Here is a tiny trained network, its code and every weight. The questions are about switching its units off for an input and a class, where a switched-off unit gives its printed mean instead of its output.

import numpy as np


def w(rows, s, z=0):
    codes = np.array(rows[::2]) - 128.0
    scale = np.full(codes.shape[1], s)
    scale[-1] = z or s
    return codes * scale


def f(y):
    return np.maximum(y, 0)


def log_softmax(a):
    a = a - a.max(-1, keepdims=True)
    return a - np.log(np.exp(a).sum(-1, keepdims=True))


def net(x, mask):
    res = np.array(x, float).reshape(1, 2) / 4 @ E
    y = f(res @ A[0][:, :-1].T + A[0][:, -1])
    res = res + np.where(mask, y, B[0][:, -1]) @ B[0][:, :-1]
    return log_softmax(res[-1] @ U[:, :-1].T + U[:, -1])


A, B = {}, {}
E = w([
[105,210,133,116,205,34,229,193,117,139,192],'x0',
[99,146,218,84,113,112,98,15,163,251,161],'x1',
],0.014)
A[0] = w([
[101,170,146,112,139,67,178,157,157,209,187,254],'n0',
[99,165,237,58,126,84,177,82,190,210,156,64],'n1',
[126,163,159,120,173,113,212,193,99,106,127,107],'n2',
[108,137,57,121,167,126,252,169,84,89,152,179],'n3',
[83,143,105,142,148,83,159,193,87,109,136,163],'n4',
[110,156,105,141,195,63,172,182,93,97,176,103],'n5',
[162,110,140,142,88,204,116,70,169,133,103,203],'n6',
[94,162,106,150,153,70,138,93,115,160,118,150],'n7',
[136,115,111,160,56,168,115,141,84,119,89,210],'n8',
[128,85,115,121,122,173,128,121,151,90,88,197],'n9',
],0.012,0.0034)
B[0] = w([
[145,96,117,103,157,119,135,133,26,135,151,232],'n0',
[246,156,94,85,204,137,234,153,134,158,163,255],'n1',
[131,64,79,98,48,129,34,141,34,68,121,207],'n2',
[168,146,23,77,103,164,72,215,55,77,101,228],'n3',
[188,91,86,67,116,170,80,157,118,59,89,199],'n4',
[102,89,113,87,91,132,73,132,100,98,120,223],'n5',
[116,122,111,132,112,143,118,92,168,119,69,212],'n6',
[103,47,188,152,126,91,134,134,97,96,121,170],'n7',
[127,212,114,128,161,204,170,160,186,142,65,190],'n8',
[116,183,100,120,94,151,182,137,173,169,83,182],'n9',
],0.012,0.024)
U = w([
[160,172,109,132,137,177,192,155,195,126,105,178],'0',
[151,104,121,104,114,129,100,167,80,75,129,120],'1',
[3,127,169,133,51,158,34,57,171,133,95,124],'2',
[150,109,176,130,200,96,208,90,82,184,161,253],'3',
[120,139,150,186,141,111,124,122,123,131,138,31],'4',
[99,88,176,157,116,114,122,157,151,138,159,48],'5',
[110,146,173,153,128,90,99,149,160,148,148,55],'6',
],0.013,0.0042)

Each question gives the input, the list of numbers given to net, and the class t.
The units are the neurons (one row each of A and B). Each row of codes is followed by its name. A weight is (code - 128) times the scale printed after its matrix; where a second scale follows, it is the last column's (A, B and U).
mask holds one flag per neuron, in row order. A switched-off neuron (its flag False) gives its mean, the last column of its row in B, instead of its output. The means were averaged over made-up inputs and are rounded, as every weight is.
A unit's drop is (log p(t) with every unit on - log p(t) with that unit switched off) / (log p(t) with every unit on - log p(t) with every unit switched off).
The circuit of an input: a set's keep is (log p(t) with only the set's units on - log p(t) with every unit switched off) / (log p(t) with every unit on - log p(t) with every unit switched off). Starting from all 10 units, units are removed one at a time, each time the one whose removal leaves the highest keep (on an exact tie, the one counted first), for as long as the keep stays at least 0.8.
units of the circuit, in order: the units of the circuit, biggest drop first
top k neurons: the k neurons with the biggest drops, biggest first
drop when u is switched off: that unit's drop, to one decimal
input [-1,2], class 3: top neuron -> (n3)
input [-5,3], class 0: top 2 neurons -> (n2 n5)
input [-6,3], class 2: units of the circuit, in order -> (n1 n3)
input [8,6], class 3: top 2 neurons -> (n1 n0)
input [-5,1], class 2: top 3 neurons -> (n1 n3 n6)
input [-8,4], class 2: top 3 neurons -> (n1 n6 n3)
input [-4,1], class 2: top 2 neurons -> (n1 n3)
input [-1,-1], class 0: top 2 neurons -> (n2 n5)
input [-2,-5], class 0: drop when n2 is switched off -> 0.1
input [7,6], class 3: drop when n1 is switched off -> 1.2
input [-8,0], class 0: drop when n2 is switched off -> 0.2
